Below is a small trained network, with its code and all its weights. Each question gives an input and a target symbol and asks what happens when units are switched off, that is, made to give their printed mean instead of their output.

import numpy as np


def w(rows, s, z=0):
    codes = np.array(rows[::2]) - 128.0
    scale = np.full(codes.shape[1], s)
    scale[-1] = z or s
    return codes * scale


def f(y):
    return np.maximum(y, 0)


def softmax(a):
    e = np.exp(a - a.max(-1, keepdims=True))
    return e / e.sum(-1, keepdims=True)


def log_softmax(a):
    a = a - a.max(-1, keepdims=True)
    return a - np.log(np.exp(a).sum(-1, keepdims=True))


def net(x, mask):
    ids = ['ΣΦΨδζηθμξτω'.index(c) for c in x.split()]
    T = len(ids)
    res = E[ids] + P[:T]
    u = 0
    for l in range(3):
        q, k, v = (res @ M[l].T for M in (Q, K, V))
        z = softmax(np.where(np.tri(T) > 0, q @ k.T / 4**0.5, -1e9)) @ v
        res = res + np.where(mask[u], z, O[l][:, -1]) @ O[l][:, :-1]
        u += 1
        y = f(res @ A[l][:, :-1].T + A[l][:, -1])
        res = res + np.where(mask[u : u + 8], y, B[l][:, -1]) @ B[l][:, :-1]
        u += 8
    return log_softmax(res[-1] @ U[:, :-1].T + U[:, -1])


Q, K, V, O, A, B = {}, {}, {}, {}, {}, {}
E = w([
[97,50,94,168,75,92,111],'Σ',
[73,95,66,108,106,106,129],'Φ',
[79,190,90,158,81,120,219],'Ψ',
[103,135,97,208,87,105,208],'δ',
[137,2,147,187,153,70,191],'ζ',
[168,248,220,181,90,69,231],'η',
[110,116,173,245,212,216,94],'θ',
[203,96,76,235,104,145,75],'μ',
[125,212,182,142,135,139,69],'ξ',
[78,210,227,112,172,214,155],'τ',
[155,146,219,2,56,87,78],'ω',
],0.011)
P = w([
[2,143,112,152,114,99,114],'0',
[62,80,124,135,107,156,225],'1',
[72,98,121,138,137,149,212],'2',
[99,106,89,129,148,131,204],'3',
[107,115,86,121,184,123,196],'4',
[123,133,84,117,212,115,194],'5',
[132,137,75,119,231,105,188],'6',
[154,147,50,103,243,86,186],'7',
],0.0091)
Q[0] = w([
[152,121,191,130,120,165,127],'L0H1',
[89,202,197,114,100,176,50],'L0H1',
[32,123,90,151,211,82,247],'L0H1',
[43,116,234,79,149,120,122],'L0H1',
],0.015)
K[0] = w([
[59,133,120,133,55,152,100],'L0H1',
[6,92,125,147,78,71,114],'L0H1',
[194,144,157,90,189,106,73],'L0H1',
[49,162,213,146,119,103,74],'L0H1',
],0.015)
V[0] = w([
[200,28,141,73,129,120,18],'L0H1',
[196,130,130,134,85,42,123],'L0H1',
[41,125,59,37,81,72,138],'L0H1',
[137,2,172,120,213,58,218],'L0H1',
],0.0066)
O[0] = w([
[1,101,171,127,135,137,112,36],'L0H1',
[46,142,116,114,49,53,184,112],'L0H1',
[154,167,23,56,233,76,99,129],'L0H1',
[81,97,85,75,70,224,162,254],'L0H1',
],0.0091,0.0069)
A[0] = w([
[88,83,125,164,83,247,137,185],'L0N1',
[114,224,188,94,189,228,80,141],'L0N2',
[114,122,19,110,81,182,123,191],'L0N3',
[154,86,158,80,69,117,121,233],'L0N4',
[237,135,176,66,75,58,122,77],'L0N5',
[80,124,228,29,70,194,170,3],'L0N6',
[224,131,203,65,151,117,10,174],'L0N7',
[65,139,57,253,174,146,184,44],'L0N8',
],0.0059,0.0035)
B[0] = w([
[128,186,139,82,229,160,144,253],'L0N1',
[192,195,75,64,51,18,113,149],'L0N2',
[138,29,154,153,185,109,196,254],'L0N3',
[110,243,69,157,147,226,230,175],'L0N4',
[36,156,154,39,171,75,187,149],'L0N5',
[236,146,129,170,69,20,58,158],'L0N6',
[1,70,74,118,61,164,171,143],'L0N7',
[70,78,132,106,168,102,88,203],'L0N8',
],0.0065,0.0077)
Q[1] = w([
[76,114,254,97,5,152,75],'L1H1',
[75,64,108,30,145,94,68],'L1H1',
[44,155,79,106,191,116,124],'L1H1',
[141,206,68,169,194,21,107],'L1H1',
],0.0056)
K[1] = w([
[115,3,77,182,82,198,161],'L1H1',
[101,88,125,151,107,87,224],'L1H1',
[129,101,65,82,102,65,146],'L1H1',
[106,173,129,50,79,122,121],'L1H1',
],0.0065)
V[1] = w([
[205,183,132,158,122,69,159],'L1H1',
[51,84,207,188,61,28,153],'L1H1',
[155,112,116,125,54,201,195],'L1H1',
[133,202,169,2,144,117,167],'L1H1',
],0.0077)
O[1] = w([
[244,101,109,163,110,136,184,187],'L1H1',
[62,96,2,187,39,143,152,2],'L1H1',
[95,46,178,198,120,3,114,139],'L1H1',
[143,93,217,71,45,195,138,250],'L1H1',
],0.0074,0.005)
A[1] = w([
[109,142,179,153,113,108,210,97],'L1N1',
[55,163,157,80,88,196,161,244],'L1N2',
[163,145,124,178,160,63,124,77],'L1N3',
[113,135,118,122,50,200,82,143],'L1N4',
[167,229,160,147,105,145,92,111],'L1N5',
[147,205,133,117,99,134,141,3],'L1N6',
[123,129,144,103,78,61,203,97],'L1N7',
[113,187,105,1,82,84,163,121],'L1N8',
],0.0077,0.0039)
B[1] = w([
[145,77,97,112,150,222,56,233],'L1N1',
[172,27,153,111,183,34,162,255],'L1N2',
[192,143,105,124,216,86,140,148],'L1N3',
[77,155,97,142,243,98,253,138],'L1N4',
[139,64,106,127,31,150,187,156],'L1N5',
[65,77,161,73,128,154,222,148],'L1N6',
[62,42,48,205,107,145,53,219],'L1N7',
[134,74,140,219,157,171,81,219],'L1N8',
],0.0056,0.0071)
Q[2] = w([
[97,224,31,69,82,213,70],'L2H1',
[87,76,75,122,151,91,174],'L2H1',
[102,93,108,100,160,194,55],'L2H1',
[224,26,181,199,253,91,191],'L2H1',
],0.0056)
K[2] = w([
[136,100,214,210,144,130,208],'L2H1',
[159,155,111,117,130,158,119],'L2H1',
[132,162,102,202,102,64,232],'L2H1',
[126,254,120,120,109,63,47],'L2H1',
],0.0062)
V[2] = w([
[162,171,119,117,67,1,181],'L2H1',
[219,155,159,168,164,166,171],'L2H1',
[110,170,52,86,112,213,83],'L2H1',
[174,98,90,241,186,50,70],'L2H1',
],0.0082)
O[2] = w([
[187,197,114,59,132,13,188,68],'L2H1',
[92,194,191,193,102,107,212,188],'L2H1',
[156,235,68,160,155,167,61,112],'L2H1',
[2,234,112,58,2,114,83,255],'L2H1',
],0.0072,0.0089)
A[2] = w([
[151,60,108,194,147,227,58,119],'L2N1',
[88,220,128,99,127,23,77,97],'L2N2',
[195,239,179,134,253,22,77,69],'L2N3',
[142,137,181,143,90,81,78,243],'L2N4',
[105,75,246,202,156,78,215,36],'L2N5',
[131,180,100,92,107,110,11,76],'L2N6',
[101,115,108,71,211,132,90,95],'L2N7',
[196,218,117,119,119,134,77,191],'L2N8',
],0.0055,0.011)
B[2] = w([
[105,213,172,75,97,135,162,254],'L2N1',
[93,121,106,161,146,160,144,177],'L2N2',
[53,149,128,68,44,187,154,141],'L2N3',
[164,87,127,209,176,84,1,204],'L2N4',
[163,125,99,89,109,179,72,203],'L2N5',
[119,47,218,153,45,114,58,144],'L2N6',
[138,176,141,81,89,122,127,181],'L2N7',
[170,184,111,159,146,45,124,173],'L2N8',
],0.008,0.0086)
U = w([
[87,122,85,115,78,150,79,39],'Σ',
[158,138,52,37,128,159,60,126],'Φ',
[95,141,166,86,104,62,164,115],'Ψ',
[130,114,52,149,201,79,150,224],'δ',
[65,98,104,49,163,168,196,60],'ζ',
[132,85,107,152,27,180,139,66],'η',
[79,181,187,127,143,210,116,106],'θ',
[39,107,141,254,166,152,131,139],'μ',
[176,95,120,172,188,79,103,254],'ξ',
[191,134,185,55,76,131,127,71],'τ',
[82,40,187,117,126,115,86,221],'ω',
],0.0071,0.0059)

Each question gives the input, a string of symbols that net reads in full, and the target symbol t.
The units are the heads (4 rows each of Q, K, V and O) and the neurons (one row each of A and B). Each row of codes is followed by its name. A weight is (code - 128) times the scale printed after its matrix; where a second scale follows, it is the last column's (O, A, B and U).
mask holds one flag per unit, layer by layer, with each layer's heads first. A switched-off unit (its flag False) gives its mean, the last column of its rows in O or B, instead of its output. The means were averaged over made-up inputs and are rounded, as every weight is.
A unit's drop is (log p(t) with every unit on - log p(t) with that unit switched off) / (log p(t) with every unit on - log p(t) with every unit switched off).
The circuit of an input: a set's keep is (log p(t) with only the set's units on - log p(t) with every unit switched off) / (log p(t) with every unit on - log p(t) with every unit switched off). Starting from the 12 units with the biggest drops (on a tie, the unit counted first), units are removed one at a time, each time the one whose removal leaves the highest keep (on an exact tie, the one counted first), for as long as the keep stays at least 0.8.
circuit, biggest first: the units of the circuit, biggest drop first
unit that matters most: the unit with the biggest drop
k most important neurons: the k neurons with the biggest drops, biggest first
top k neurons in layer l: the k neurons of layer l with the biggest drops, biggest first
input δ θ δ, target Ψ: circuit, biggest first -> L2H1, L0H1, L1H1
input ζ μ μ η δ η, target η: top 2 neurons in layer 0 -> L0N3, L0N8
input Ψ ζ ω θ δ, target τ: circuit, biggest first -> L0H1, L1H1
input Ψ η ξ, target τ: circuit, biggest first -> L1H1, L0H1
input δ τ Ψ, target τ: circuit, biggest first -> L0H1, L1H1
input ω Σ τ ω, target ζ: circuit, biggest first -> L0H1, L1H1, L1N4, L0N7
input Φ Σ Φ δ δ, target θ: circuit, biggest first -> L0H1, L1H1, L2H1
input ζ Σ Ψ Φ ζ ζ Φ Φ, target ω: circuit, biggest first -> L1H1, L2H1
input Σ ω δ ζ, target Φ: circuit, biggest first -> L2H1, L0H1, L1H1
input ζ ζ η δ η Σ ω, target ω: circuit, biggest first -> L1H1, L2H1, L0N5, L1N8
input δ Φ δ Σ, target Ψ: circuit, biggest first -> L0H1, L2H1, L1H1
input τ δ Φ, target ξ: most important neuron -> L0N7
input ζ Φ η η τ Σ δ, target τ: circuit, biggest first -> L1H1, L0H1, L0N2
input Φ ξ Φ τ θ, target θ: top 2 neurons in layer 1 -> L1N2, L1N8
input δ ζ ζ Σ ζ Σ ω, target Ψ: circuit, biggest first -> L2H1, L0H1, L0N7, L1H1
input δ ω δ ξ Φ, target Ψ: circuit, biggest first -> L0H1, L2H1, L1H1
input ζ Φ Ψ Σ η, target ω: circuit, biggest first -> L1H1, L2H1
input Σ Φ ζ Σ η ξ Φ δ, target ξ: top 2 neurons in layer 0 -> L0N1, L0N7
input Ψ ω Ψ, target ω: 2 most important neurons -> L0N5, L0N7
input η ω δ, target ω: top 2 neurons in layer 0 -> L0N5, L0N8
input ω δ ξ τ ω Σ ζ η, target ζ: 3 most important neurons -> L1N6, L1N2, L2N4
input ζ ξ δ δ ζ ζ ζ, target ζ: 3 most important neurons -> L2N4, L0N1, L0N4
input Σ Σ ζ ζ Φ Ψ δ Σ, target Φ: top neuron in layer 0 -> L0N1
input Φ δ ζ η η ζ ξ, target ξ: most important neuron -> L0N1
input ζ Σ ζ ζ ξ ζ δ τ, target ω: top 2 neurons in layer 0 -> L0N1, L0N7
input δ Φ δ μ ζ Φ, target Ψ: top 4 neurons in layer 1 -> L1N1, L1N3, L1N7, L1N8
input Σ δ Φ Φ Σ ω Φ, target ω: unit that matters most -> L0N7
input η ζ ω ξ Σ Σ, target η: 2 most important neurons -> L0N5, L0N1
